Rows lie near named flat spaces through zero. A row that begins with a name and a colon came from that space; any other row is followed by the name of its block's space that it lies nearest.
trtn: [-409  -65 -143 -137  -31  240 -197   81   66 -176  -52 -153 -173  135
   65 -327 -157 -158  -96  156 -108   84  179  -21 -215   69  108 -151
 -175]
qqnt: [-475  203 -143 -117   70  423 -126 -177    6   47 -359   85  -85  224
   -1  -40  242 -465  -37  264 -216  465   10  -92 -416   43 -190  -55
 -201]
lsft: [   0  -95   63   40  -58  -73   48   89  -43  -51  231  -19   68 -175
   -3  -88 -108  208   -6   27   91 -207 -111   49  157  -18  195  -24
  102]
gtjz: [ -91  -42  122  -49  -32  -89  167   96 -165   77  163   61   61   60
  -22  127    6  176   88   -9   55 -244 -111  344  -16  -23  149 -170
  -73]
lsft: [-166  203 -221 -258   63  121 -148 -188  107  109 -340   22 -195   37
   30 -286   67 -210  114  148  -45  272  180  -98 -281   66 -283  -50
 -124]
qqnt: [ 351  196  251    4   80 -305  235 -162   53  258    8  219   20 -189
 -108  211   71   74  190  -70  198 -155 -115  226  332  -96   10   75
  217]
gtjz: [-265 -249  -20   79  -22  253 -294  182   49 -122  320 -182 -113  132
  -58  -84 -135 -156 -157  -66 -147   72  102  -43   50   81  106  -37
  -66]
rzhm: [-160 -145 -261  -76 -114   85  -61  159 -162 -175 -102  -98    3   -4
  193 -257  -67  259  -25   89  -60  -77  106 -106 -273   74  -35 -145
 -157]
gtjz: [-195  -98   29   13  -73  -50   92  159 -112 -145  186  -68  130  -71
   39  -17 -142  160  -60   -2   50 -206 -104   85  -57  -34  196  -54
  -53]
rzhm: [-242 -463 -217 -145 -340    7  151  709 -203 -396   78 -244  670  158
  337 -472 -385  270 -467  217  -33 -427  -38 -112 -294 -246  540 -100
 -115]
gtjz: [-223   75  -56   57   59  198 -189 -192   19  -19  -60  -26 -206  114
  -68   38   97 -289   11  -55 -144  325   11 -102 -198  109 -272   31
 -148]
trtn: [ 281  224  190  -42  121   -1   50 -217   87  421 -266  370 -118    5
  -89  159  262 -265  174   50   -5  150   39  190  303  -77 -183   40
  198]
qqnt: [-203   -2 -174   40  -29  299 -174  -36  131 -285 -322 -135 -216  276
  112 -172  -65 -327 -209  117 -226  300  270 -178 -233   99   -4  -59
 -175]
trtn: [ 325 -131  334  182   44   46  -70  -21   53   78   65  144 -142  -11
  -18  154   56  -14   12  -35  -58 -130   13  104  557  -10  201   14
  285]
rzhm: [ 105  190  134 -114   31 -212  204 -104  -71  268 -142  296  -21 -196
  -10    8   66   75  223   42  155 -144  -75  273  141 -108  -89  -36
  101]
gtjz: [ -29  -88  -41   47  -70  -73   -2   16   13 -256  112 -231   63   71
   49  -30 -168   54 -113 -129  -28  -58  -11  -98 -166   67   64   23
 -119]
qqnt: [ -89  172 -159 -240  104   38  -57  -56   93  143 -208   30 -129  -79
  -10 -151   69   12  153  176   86   87  148  -35  -99    8  -90  -56
  -13]
lsft: [-157  163   24  -48   57   50  -23 -206   21   97  -53   46 -112  100
  -85   81   89 -248   80  -45  -59  197  -31   94 -171   59 -197  -12
 -128]
qqnt: [ 266 -165  125   -8  -73 -342  113  166  -18  -28  267  -93  157  -66
   12  -20 -226  265   -4 -207  146 -374  -43  117  188  -80  156   31
   73]
gtjz: [-134 -140 -240 -104  -47  112 -305  104   97 -153  -49 -158 -247  -83
  104 -511 -225   31  -39   71  -31   35  272 -211  -29   71  -54  -53
  -37]
trtn: [-120  236 -147  -50  138  106 -109 -266   35  135 -168   45 -341   22
 -102   95  201 -101  216    0  -23  303  118    4 -199  159 -356  -61
 -146]
rzhm: [ 141  -53  -37  140   22  113    2   14   83 -144  -13 -180   44  326
  -31  276   96  -69 -158  -35 -119  137   68 -110  -87   78  114   10
  -71]
lsft: [-167  323   61  100  113   25  151 -373 -106  146   17  141  -58  -48
 -182  420  314  -95  197  -43   12  250 -278  111 -222  107 -270   21
 -111]
qqnt: [ 189  -70  150  -68   64  -80 -199  -33  112  194  180   58 -151 -225
  -42 -109  -81   27  149 -138   48 -121   99   30  404   27  -50   61
  214]
rzhm: [ 415  -71  216   76   10  -60   55  -18    2   71 -154  169  -64  -46
   71   -6   82  171   55  116   34 -204  -14   50  422  -72  198  -24
  279]
gtjz: [  71 -251 -105 -151 -147   54  -59  348   86 -211 -194 -119  161  103
  277 -403 -276   36 -253  143  -82 -205  293 -112   55  -90  321  -64
   48]
qqnt: [ -34 -213  162  112  -77    9   16  199 -130  -27  198   38  111   78
   22   97  -72    0 -102 -110  -66 -165  -75  149  137  -70  129  -19
   10]
rzhm: [ 239  150  268   48  103 -448  106 -224    9  222  277  110 -161 -295
 -203  189  -63  129  302 -337  263 -192 -167  239  290  -31 -208  121
  111]
gtjz: [ 228  141  188   21   60 -200  154 -204 -121  344  126  265    4 -239
 -132  185  213  187  288  -50  151 -107 -264  209  224  -22 -155   19
  169]
trtn: [  -1  159 -112   41   78  -84   78 -126   52  -94  -58 -131 -160   96
  -85  195   39   58   68  -65   72  103   64    1 -212   91  -88  -28
 -164]
lsft: [-432  210 -301 -187   36   70    3  -68  -37  -32 -213  -60  -95   57
  -20 -162   33  -88   66  148   43  228   27  -48 -534   14 -232  -80
 -297]
gtjz: [ -44   19 -179  217    2 -213  -32 -123   14 -306  338 -334 -152 -163
 -137   56 -167  245   23 -274  149   49  -96 -222 -209  160 -179  112
 -162]
qqnt: [ -98  100  -84   -2   46   -2   23 -106   25 -118   11 -116 -123  -55
  -28   37    6  141   72   47   62   17    5  -34 -137  112   38  -62
  -78]
trtn: [-239  -97 -107 -180  -14  283 -192  115    7   76  -15    2   58   21
   43 -317   47  -76  -48  276  -84   68   11 -106  -51  -17  100  -77
   36]
qqnt: [-351  -51  157   28   23  429 -198  -12  -39   88 -116  186  -91  222
    5   17  142 -495 -105  130 -282  246   -8   85   28  -23   -4  -51
  -26]
gtjz: [-542 -300 -270   33 -136  339 -267  274 -195 -258  204 -203   34   81
  102 -244 -112   15 -190   28 -202   90   21 -180 -355   98  -37 -101
 -254]
lsft: [ 125 -175 -104   94 -107  -86   35  152 -109 -144  149 -109  147  -95
   76  -67  -75  324  -66  -42   39 -161  -60 -131   -3   15   61   11
   25]
lsft: [  90  334   46    9  109 -249  172 -374  -32  171  -35  122 -137 -192
 -144  232  156   75  295 -128  164   77 -166  109  -93   65 -325   55
  -36]
gtjz: [-354   69  -35 -108   32  208 -197 -155  -78  108  -96  110 -204  -14
    1 -162   85 -219  120   49 -122  199  -11   26 -180   72 -276  -65
 -122]
qqnt: [-172 -349    0   47  -46  576 -538  221   92   42  -12   77  -82   88
  100 -360   -9 -459 -263  140 -364  262  220 -265  319  -11   19   54
  184]
qqnt: [ 209  141   68   64   95 -125  -27 -257  131  -33 -101  -25 -225  -90
  -49   59    9   -3  111  -89   66   60   33  -89  106   66 -108   88
   66]
trtn: [  -2  245 -180 -114   83 -253  122 -173   35  -75 -111 -138  -32 -171
  -27   21  -17  223  166  -42  212    7  -25 -140 -303   41 -174   62
 -119]
lsft: [-149 -239 -102   31  -30  232 -221  193   84 -225  231 -285   -4  123
   22  -86 -121   30 -182   30 -117    3  132 -164  -16  117  252  -56
  -43]
qqnt: [  45  -28   89    5   -8  -57   73   68  -37   72   88   66   80  -41
  -20   57   -1   57   13   -4   47 -115  -60  108  121  -60   87   -6
   68]
trtn: [-204  349 -170 -275  129    1  -33 -290  165  152 -197  -35  -47  -13
 -111 -123   99 -255  139  106   71  310  -12 -116 -364   26 -272   64
 -126]
rzhm: [ 134  531  195  -16  227 -320  210 -548   58  452   47  281 -249 -250
 -326  441  256 -105  459 -224  230  167 -182  328   75   65 -454   90
   28]
rzhm: [ 138  228  165   62  154 -146   59 -239  131  148   -9   69 -156   13
 -184  322   87 -197  129 -178   78  127  -14  109  110   -3 -159  116
   23]
lsft: [  97  -17  212   26  -20    2  221  155 -124  171  -50  292  244 -104
   51  171  119   77  -10  148   39 -204 -131  201  295 -179  242  -17
  218]
lsft: [ 193 -276 -113  174  -66  243 -197  135  -98 -130  -32  -32  -84  -21
  173  -10   88  266  -62   24 -185  -22  174 -215  168  159   31  -70
   96]
trtn: [ 321   71  194  -56   97 -380  105 -120  -39  308  266  105 -139 -212
 -165  156   38  344  359 -197  257 -292 -104  297  294    8  -89  -32
  127]
lsft: [  18 -300  -32   87 -141  364  -96  340  -54 -137 -241   87  197  157
  239 -220   17  -96 -333  305 -231   -2  103 -182  170 -127  307  -36
  154]
trtn: [ 162  -86  154    3  -19   44    3  102  -30  127 -100  201  109  -72
   97    7   42  -34  -28   42  -54 -107   26   39  299 -104   83   37
  203]
gtjz: [ 294  406  379  129  199 -445  386 -384  -25  413  233  278  -29 -198
 -359  690  252   45  371 -282  297  -57 -357  421  246  -53 -200  129
  117]
trtn: [-142   44   32 -164    9   80 -102  -45  -24  134 -244  182 -139  -35
   73 -282    4 -164   84  135  -37   31   52   66   14  -72 -114  -55
   15]
trtn: [ 361 -124  189  248  -86 -187  239  155  -35 -106  122   14  347   12
   46  349  -57   76 -198 -204    1 -189  -95    9  243 -108  196  159
  143]
lsft: [ -51   41   80  -63   11  -48   34  -56   10   50   93    3  -85   28
  -33   57  -39    0   88  -67    4  -75   37  219    6   70   34 -100
  -58]
rzhm: [ 273  106   68   42   77   51   -7 -216  -87  317 -161  295 -224  -76
  -33  148  328  106  267   51  -26   70    5  129  219   86 -228  -83
  137]
qqnt: [-541 -326 -377   -1 -228  392 -123  383 -103 -491  110 -382  156  342
  189 -299 -210   32 -393  189 -251   50  139 -151 -528  130  303 -237
 -355]
rzhm: [ 159 -154   91   81  -52  149  -38  155   58  -18 -110   58  181  157
   72  -38   19 -200 -235  106 -129   35   17 -114  204 -132  187   83
  161]
rzhm: [-299 -133 -258 -165 -133  196  -20  214 -149 -106  -18  -72  147   -9
  165 -330  -31  228  -67  278  -56  -87   18  -49 -276   43  156 -203
 -110]
qqnt: [ -49 -104  -89  -28  -38    1  -39  121   62 -206   69 -206   23   29
   46 -155 -156  119 -104   57   30  -92   60 -110  -60   17  204  -31
  -32]
rzhm: [ 199   68  102  163    7  -76  221  -78  -97   11  -33   85  148   31
  -22  358  179  100    6  -37   13  -19 -174   37   19  -16   22   46
   42]
gtjz: [ -50 -264 -222  -21 -161   54   46  421  -42 -301   50 -237  410   47
  202 -145 -191  211 -313   85  -38 -167   81 -241 -156  -66  311   10
  -35]
gtjz: [-218 -261 -205 -165 -143  104 -115  331  -92 -168   63 -125  106 -120
  202 -479 -215  288  -96  199   -2 -237   99 -104  -73  -11  229 -145
  -12]
trtn: [-265 -167 -114   84  -88  499 -107  210  -43 -110 -167  -19  352  406
   82    4  172 -442 -415  247 -332  351  -69 -273 -252  -99  112   59
  -72]
trtn: [ 439  228  207  -82  139 -297  225 -152   96  247 -250  201   62 -121
  -42  199  138   70  182   21  208 -127  -60   68  268 -164   11  126
  237]
rzhm: [ 221   22   48   81   74   13 -221 -218   93  149   12   66 -316  -60
  -82   -7   72 -103  144 -160  -52  159  105  -50  225  118 -295   63
   92]
lsft: [  76  175  -43 -128   85 -134    5 -167  124   70  -68  -36 -137  -89
  -52  -37  -11   35  155  -23  111   24   81    2  -32   55 -100    8
   -6]
lsft: [-141  -72 -205  127  -29  -81  -74  -60 -107 -204  388 -327  -39   10
 -103  125  -51  237   35 -280   13   59 -110 -138 -367  218 -220   10
 -269]
rzhm: [-248 -169 -160  -56  -37  389 -323  169   40  -97 -235  -10 -156  136
  161 -307  -51 -257 -162  148 -244  191  304 -169  -41   29  -26  -68
  -53]
[  56  182  -33  -70  125 -273  -53 -260  176   43  270 -216 -204 -112
 -213   80  -95   54  212 -277  177   46   13    1  -87  150 -216   79
  -94] | gtjz
[ 147  103  154  140    6 -240  267 -120 -167   55   51  125  -24  -20
  -59  358   93  186  152 -170   92 -139 -159  274   14   10  -81  -42
  -50] | qqnt
[ -73  125 -101    2   35   48  -69 -195   56   49   49  -29 -160  -26
 -111  -58   66  -65   84   20    9  196  -26  -35 -108  112 -168  -16
  -57] | trtn
[ -98  237 -109  -41   -4  -78  264  -82  -70   12 -237   77   15  118
    6  188   88  -31   51   21   29   90   29  189 -323    4 -122  -94
 -213] | qqnt
[ 427 -342  -91  -36 -157 -130  -25  361   -9 -119   24  -74  159 -193
  251 -358 -221  503  -94   66   68 -422  196 -151  348  -50  297  -39
  253] | lsft
[-146   22  -54  -32  -28  -23   48  -41  -48  -29  171 -122   87  120
  -55  106   -2  -13    0 -108  -33   38  -77   74 -271   87  -57  -44
 -188] | lsft
[-227  -39 -325 -110 -152  -70  176  143 -250 -153   59 -145  287  -38
  121 -120  -30  384  -13   65   51 -115 -125  -52 -522   51  -39 -124
 -252] | rzhm
[  16   54 -150  -70  -22 -306  202  116   19 -152  177 -215  248 -214
   -2   32 -185  338   -5  -90  240 -204  -48  -93 -166  -28  101   78
  -48] | gtjz
[-242  -42 -139   91  -21  222  -56    0  -90 -217  -86 -121   -1  160
   34   -2   90  -20 -117  136 -110  165  -86 -190 -307   52   13  -38
 -157] | qqnt
[ -57 -213 -169   22 -102  147  -80  203  -41 -227  -25 -166   10  153
  115 -228  -76  149 -161  161  -73  -51   81 -132 -111   26  194 -119
  -66] | qqnt
[  47  -43 -115   10  -78   33   20  105   45  -67 -110  -42  256   99
   56 -112  -34 -164 -216   48  -56  121  -12 -209 -110 -109  -11  128
    5] | qqnt
[ 112 -167   76   45 -122  175   92  272  -64   20 -240  201  346  133
  163 -104   62 -147 -277  263 -124  -41  -49  -52  181 -243  263   34
  190] | trtn
[ -15  -90  -68   71  -15  -23  -29   81    1 -118  113 -189  117  200
  -38  138  -39  -71 -130 -172  -51   77  -14 -116 -191    2  -63   85
 -143] | lsft
[ -64  -20   35  -94  -44  165   -7  120    5   39 -332  174  206   54
  169 -126   18 -287 -163  159 -137   66   65  -76   25 -163   48   64
   80] | trtn
[-154  154 -121  -28   43  -23   94  -82  -62  -23 -113  -33  -67  111
  -33  173   83   -3   74  -39   13  115   18   65 -329   56 -169  -61
 -226] | lsft
[ -13   10   15  -49   70  201 -262 -148  142   97  -85    6 -230  126
  -40 -109   65 -295   24   13 -145  231  137  -68   57   86 -135    3
   14] | gtjz
[-368  -52 -391 -156 -127  268  -43  131 -122 -223 -214 -132   91   64
  216 -321   -5  136 -107  285 -126   85  108 -178 -494  107   33 -190
 -229] | rzhm
